Below are the code and all the weights of a small trained network. Each question names an input and a target symbol and asks about switching units off, where a switched-off unit gives its printed mean instead of its output.

import numpy as np


def w(rows, s, z=0):
    codes = np.array(rows[::2]) - 128.0
    scale = np.full(codes.shape[1], s)
    scale[-1] = z or s
    return codes * scale


def norm(h):
    return h / np.sqrt((h * h).mean(-1, keepdims=True) + 1e-5)


def softmax(a):
    e = np.exp(a - a.max(-1, keepdims=True))
    return e / e.sum(-1, keepdims=True)


def log_softmax(a):
    a = a - a.max(-1, keepdims=True)
    return a - np.log(np.exp(a).sum(-1, keepdims=True))


def net(x, mask):
    ids = ['ΞΠΨαβγεζτφω'.index(c) for c in x.split()]
    T = len(ids)
    res = E[ids] + P[:T]
    u = 0
    for l in range(2):
        r = norm(res)
        for j in range(3):
            rows = slice(2 * j, 2 * j + 2)
            q, k, v = (r @ M[l][rows].T for M in (Q, K, V))
            z = softmax(np.where(np.tri(T) > 0, q @ k.T / 2**0.5, -1e9)) @ v
            o = O[l][rows]
            res = res + np.where(mask[u + j], z, o[:, -1]) @ o[:, :-1]
        u += 3
    return log_softmax(norm(res)[-1] @ U[:, :-1].T + U[:, -1])


Q, K, V, O = {}, {}, {}, {}
E = w([
[152,136,48,84],'Ξ',
[101,90,201,21],'Π',
[184,131,91,116],'Ψ',
[97,51,246,94],'α',
[158,131,115,146],'β',
[93,193,162,171],'γ',
[174,156,95,111],'ε',
[131,193,159,174],'ζ',
[155,94,246,68],'τ',
[182,37,252,69],'φ',
[105,52,253,119],'ω',
],0.013)
P = w([
[98,83,152,136],'0',
[166,108,161,126],'1',
[155,107,119,89],'2',
[161,96,113,93],'3',
[83,194,99,72],'4',
[168,173,117,127],'5',
[136,254,133,142],'6',
],0.0096)
Q[0] = w([
[240,75,126,143],'L0H1',
[87,231,68,161],'L0H1',
[121,40,190,74],'L0H2',
[1,148,176,172],'L0H2',
[72,189,28,84],'L0H3',
[179,196,19,225],'L0H3',
],0.0053)
K[0] = w([
[141,64,103,40],'L0H1',
[177,134,134,216],'L0H1',
[130,34,255,113],'L0H2',
[50,198,190,147],'L0H2',
[212,165,120,162],'L0H3',
[79,105,174,159],'L0H3',
],0.0085)
V[0] = w([
[153,118,60,254],'L0H1',
[92,131,112,118],'L0H1',
[165,157,96,138],'L0H2',
[146,20,104,107],'L0H2',
[207,222,99,26],'L0H3',
[43,64,135,103],'L0H3',
],0.0069)
O[0] = w([
[120,73,66,114,2],'L0H1',
[120,104,174,136,81],'L0H1',
[64,147,29,137,131],'L0H2',
[92,133,160,108,200],'L0H2',
[120,117,253,175,239],'L0H3',
[62,157,119,75,86],'L0H3',
],0.0072,0.0034)
Q[1] = w([
[251,94,165,142],'L1H1',
[135,30,99,46],'L1H1',
[232,153,95,98],'L1H2',
[148,89,149,70],'L1H2',
[249,147,232,108],'L1H3',
[223,156,2,168],'L1H3',
],0.0076)
K[1] = w([
[10,90,102,121],'L1H1',
[69,114,130,212],'L1H1',
[144,135,1,117],'L1H2',
[74,75,195,22],'L1H2',
[86,64,154,132],'L1H3',
[87,46,120,202],'L1H3',
],0.0076)
V[1] = w([
[254,148,176,167],'L1H1',
[155,70,83,193],'L1H1',
[139,74,147,51],'L1H2',
[97,155,202,74],'L1H2',
[168,22,133,95],'L1H3',
[134,178,124,176],'L1H3',
],0.01)
O[1] = w([
[147,125,3,196,243],'L1H1',
[40,34,113,150,63],'L1H1',
[138,153,206,253,204],'L1H2',
[196,96,173,177,213],'L1H2',
[22,195,127,207,252],'L1H3',
[184,91,120,200,58],'L1H3',
],0.0063,0.0044)
U = w([
[123,94,250,110,254],'Ξ',
[223,143,196,117,97],'Π',
[21,145,134,179,166],'Ψ',
[123,186,120,52,11],'α',
[15,133,90,45,122],'β',
[197,77,94,6,127],'γ',
[151,78,59,238,140],'ε',
[145,38,42,100,169],'ζ',
[207,169,92,147,6],'τ',
[131,180,96,159,6],'φ',
[96,195,112,51,22],'ω',
],0.011,0.0058)

Each question gives the input, a string of symbols that net reads in full, and the target symbol t.
The units are the heads (2 rows each of Q, K, V and O). Each row of codes is followed by its name. A weight is (code - 128) times the scale printed after its matrix; where a second scale follows, it is the last column's (O and U).
mask holds one flag per head, layer by layer. A switched-off head (its flag False) gives its mean, the last column of its rows in O, instead of its output. The means were averaged over made-up inputs and are rounded, as every weight is.
A unit's drop is (log p(t) with every unit on - log p(t) with that unit switched off) / (log p(t) with every unit on - log p(t) with every unit switched off).
The circuit of an input: a set's keep is (log p(t) with only the set's units on - log p(t) with every unit switched off) / (log p(t) with every unit on - log p(t) with every unit switched off). Starting from all 6 units, units are removed one at a time, each time the one whose removal leaves the highest keep (on an exact tie, the one counted first), for as long as the keep stays at least 0.8.
circuit, biggest first: the units of the circuit, biggest drop first
unit that matters most: the unit with the biggest drop
which heads matter: for each layer, one digit per head in row order, 1 if its drop is at least 0.15 and else 0, layers parted by /
drop when u is switched off: that unit's drop, to one decimal
input ε ζ γ, target ε: circuit, biggest first : L1H1; L1H3
input β ζ ε ζ, target β: unit that matters most : L1H2
input Ξ β ω ε, target Ξ: circuit, biggest first : L1H1; L0H3
input Ψ β α ε, target Ψ: circuit, biggest first : L0H1; L1H3; L0H2
input ε ε Π ζ, target ε: circuit, biggest first : L0H3; L1H1; L0H1; L1H3
input ε Ξ Ξ, target ε: circuit, biggest first : L0H3; L1H1
input Ψ ε Ψ Ξ τ ε, target Ψ: which heads matter : 110 / 001
input β ζ ζ, target β: circuit, biggest first : L1H2; L0H1; L0H3
input Ψ β Ψ, target Ψ: circuit, biggest first : L0H1; L0H2; L1H3
input Ξ Ψ ω Ψ, target Ξ: which heads matter : 000 / 100
input γ β ε ε, target γ: which heads matter : 011 / 111
input τ ε φ ε β, target ε: which heads matter : 001 / 100
input β φ Ψ, target β: circuit, biggest first : L0H3; L1H1; L1H2
input β φ β, target β: unit that matters most : L0H3
input γ τ ζ, target γ: which heads matter : 001 / 011
input γ ζ γ, target γ: circuit, biggest first : L1H3; L1H2
input ε γ Ξ, target ε: circuit, biggest first : L0H3; L1H1
input Ψ ε β, target Ψ: circuit, biggest first : L0H1; L1H3
input γ ε ε, target γ: circuit, biggest first : L1H3; L0H3; L1H2
input Ψ Ψ ζ, target Ψ: unit that matters most : L0H1
input β Ψ ε, target β: circuit, biggest first : L1H1; L0H3; L1H2
input β ε Ψ, target β: drop when L0H3 is switched off : 0.2
input ε β ε, target ε: drop when L0H1 is switched off : 0.1
input φ ε τ ε γ, target ε: drop when L0H2 is switched off : 0.1
input Ξ τ β, target Ξ: drop when L0H2 is switched off : 0.0
